Below is a small trained network, with its code and all its weights. Each question gives an input and a target symbol and asks what happens when units are switched off, that is, made to give their printed mean instead of their output.

import numpy as np


def w(rows, s, z=0):
    codes = np.array(rows[::2]) - 128.0
    scale = np.full(codes.shape[1], s)
    scale[-1] = z or s
    return codes * scale


def f(y):
    return y / 2 * (1 + np.tanh(0.7978845608 * (y + 0.044715 * y**3)))


def softmax(a):
    e = np.exp(a - a.max(-1, keepdims=True))
    return e / e.sum(-1, keepdims=True)


def log_softmax(a):
    a = a - a.max(-1, keepdims=True)
    return a - np.log(np.exp(a).sum(-1, keepdims=True))


def net(x, mask):
    ids = ['αβγεθλμστψ'.index(c) for c in x.split()]
    T = len(ids)
    res = E[ids] + P[:T]
    u = 0
    for l in range(2):
        q, k, v = (res @ M[l].T for M in (Q, K, V))
        z = softmax(np.where(np.tri(T) > 0, q @ k.T / 2**0.5, -1e9)) @ v
        res = res + np.where(mask[u], z, O[l][:, -1]) @ O[l][:, :-1]
        u += 1
        y = f(res @ A[l][:, :-1].T + A[l][:, -1])
        res = res + np.where(mask[u : u + 8], y, B[l][:, -1]) @ B[l][:, :-1]
        u += 8
    return log_softmax(res[-1] @ U[:, :-1].T + U[:, -1])


Q, K, V, O, A, B = {}, {}, {}, {}, {}, {}
E = w([
[149,150,76,109],'α',
[131,114,137,138],'β',
[154,155,90,124],'γ',
[153,118,130,117],'ε',
[141,131,117,134],'θ',
[126,85,128,128],'λ',
[84,187,251,129],'μ',
[128,76,173,143],'σ',
[127,76,143,120],'τ',
[158,101,142,115],'ψ',
],0.026)
P = w([
[106,123,46,106],'0',
[238,203,106,201],'1',
[240,109,193,187],'2',
[253,95,208,186],'3',
[90,154,190,22],'4',
[149,104,225,80],'5',
[170,57,251,96],'6',
],0.0076)
Q[0] = w([
[225,53,26,225],'L0H1',
[21,77,2,185],'L0H1',
],0.0057)
K[0] = w([
[134,169,85,9],'L0H1',
[123,27,2,155],'L0H1',
],0.0086)
V[0] = w([
[104,215,90,201],'L0H1',
[214,85,112,2],'L0H1',
],0.0096)
O[0] = w([
[179,110,206,138,82],'L0H1',
[80,137,140,254,255],'L0H1',
],0.016,0.0045)
A[0] = w([
[93,64,151,93,210],'L0N1',
[100,154,68,192,104],'L0N2',
[125,111,71,103,253],'L0N3',
[80,165,103,118,24],'L0N4',
[110,182,113,218,147],'L0N5',
[1,130,68,111,146],'L0N6',
[165,90,33,163,105],'L0N7',
[152,27,122,90,10],'L0N8',
],0.0088,0.0053)
B[0] = w([
[233,136,114,165,169],'L0N1',
[136,83,244,3,199],'L0N2',
[215,7,111,246,176],'L0N3',
[114,123,253,118,115],'L0N4',
[186,51,206,99,254],'L0N5',
[110,56,152,66,175],'L0N6',
[66,139,229,210,168],'L0N7',
[157,206,210,38,127],'L0N8',
],0.007,0.0077)
Q[1] = w([
[196,2,138,226],'L1H1',
[201,211,138,231],'L1H1',
],0.0085)
K[1] = w([
[92,176,117,3],'L1H1',
[66,54,121,141],'L1H1',
],0.012)
V[1] = w([
[102,116,233,127],'L1H1',
[206,255,200,201],'L1H1',
],0.0078)
O[1] = w([
[33,202,165,108,255],'L1H1',
[156,172,185,255,75],'L1H1',
],0.012,0.0079)
A[1] = w([
[74,153,55,102,3],'L1N1',
[142,144,83,196,106],'L1N2',
[44,65,127,127,86],'L1N3',
[129,192,143,185,186],'L1N4',
[174,53,137,175,106],'L1N5',
[213,82,37,155,147],'L1N6',
[226,111,9,224,132],'L1N7',
[166,152,226,88,105],'L1N8',
],0.011,0.0073)
B[1] = w([
[173,176,175,99,140],'L1N1',
[23,198,67,127,144],'L1N2',
[154,179,131,116,244],'L1N3',
[166,43,45,71,245],'L1N4',
[97,254,82,173,184],'L1N5',
[205,108,230,236,161],'L1N6',
[126,214,103,137,156],'L1N7',
[44,109,111,126,254],'L1N8',
],0.0086,0.0091)
U = w([
[49,139,25,164,100],'α',
[131,142,160,134,28],'β',
[156,190,145,150,254],'γ',
[204,174,218,139,131],'ε',
[220,47,129,119,226],'θ',
[46,2,124,224,213],'λ',
[24,179,143,129,41],'μ',
[112,121,225,150,48],'σ',
[131,109,106,102,136],'τ',
[175,196,171,76,120],'ψ',
],0.0096,0.0048)

Each question gives the input, a string of symbols that net reads in full, and the target symbol t.
The units are the heads (2 rows each of Q, K, V and O) and the neurons (one row each of A and B). Each row of codes is followed by its name. A weight is (code - 128) times the scale printed after its matrix; where a second scale follows, it is the last column's (O, A, B and U).
mask holds one flag per unit, layer by layer, with each layer's heads first. A switched-off unit (its flag False) gives its mean, the last column of its rows in O or B, instead of its output. The means were averaged over made-up inputs and are rounded, as every weight is.
A unit's drop is (log p(t) with every unit on - log p(t) with that unit switched off) / (log p(t) with every unit on - log p(t) with every unit switched off).
The circuit of an input: a set's keep is (log p(t) with only the set's units on - log p(t) with every unit switched off) / (log p(t) with every unit on - log p(t) with every unit switched off). Starting from the 12 units with the biggest drops (on a tie, the unit counted first), units are removed one at a time, each time the one whose removal leaves the highest keep (on an exact tie, the one counted first), for as long as the keep stays at least 0.8.
units of the circuit, in order: the units of the circuit, biggest drop first
unit that matters most: the unit with the biggest drop
top k neurons in layer l: the k neurons of layer l with the biggest drops, biggest first
drop when u is switched off: that unit's drop, to one decimal
input σ α α σ σ α λ, target θ: units of the circuit, in order : L1H1, L0N1
input ψ θ α σ α σ α, target θ: top 3 neurons in layer 0 : L0N6, L0N5, L0N3
input α θ σ ψ, target λ: units of the circuit, in order : L0H1, L1H1, L1N3
input γ λ γ, target α: top 3 neurons in layer 1 : L1N4, L1N2, L1N5
input β α α α ψ λ γ, target λ: units of the circuit, in order : L0H1, L1N3
input σ λ σ σ α β, target θ: units of the circuit, in order : L1H1, L0H1
input α α ε, target λ: units of the circuit, in order : L0H1, L1N3, L1N8
input α α α μ ψ, target ψ: units of the circuit, in order : L0H1
input θ θ θ, target γ: top 2 neurons in layer 1 : L1N7, L1N5
input α λ μ θ σ α, target α: top 3 neurons in layer 1 : L1N2, L1N4, L1N6
input σ θ ψ τ, target θ: top 2 neurons in layer 1 : L1N8, L1N6
input σ θ τ, target θ: top 3 neurons in layer 0 : L0N6, L0N2, L0N5
input σ σ ψ, target θ: units of the circuit, in order : L1H1, L0H1, L1N8
input γ λ ψ γ, target α: top 2 neurons in layer 1 : L1N5, L1N4
input α θ α, target λ: top 3 neurons in layer 1 : L1N3, L1N4, L1N8
input τ τ τ, target ψ: top neuron in layer 0 : L0N6
input ψ λ α ε, target μ: top 3 neurons in layer 0 : L0N6, L0N2, L0N7
input σ θ σ, target θ: top 4 neurons in layer 0 : L0N6, L0N2, L0N5, L0N1
input θ α α, target γ: top 2 neurons in layer 0 : L0N2, L0N6
input τ α β, target ψ: unit that matters most : L1H1
input α α μ θ λ θ, target θ: drop when L0H1 is switched off : 0.5
input ψ α α ψ, target μ: drop when L0N2 is switched off : 0.4
input α α μ λ ψ, target ψ: drop when L0N8 is switched off : 0.9
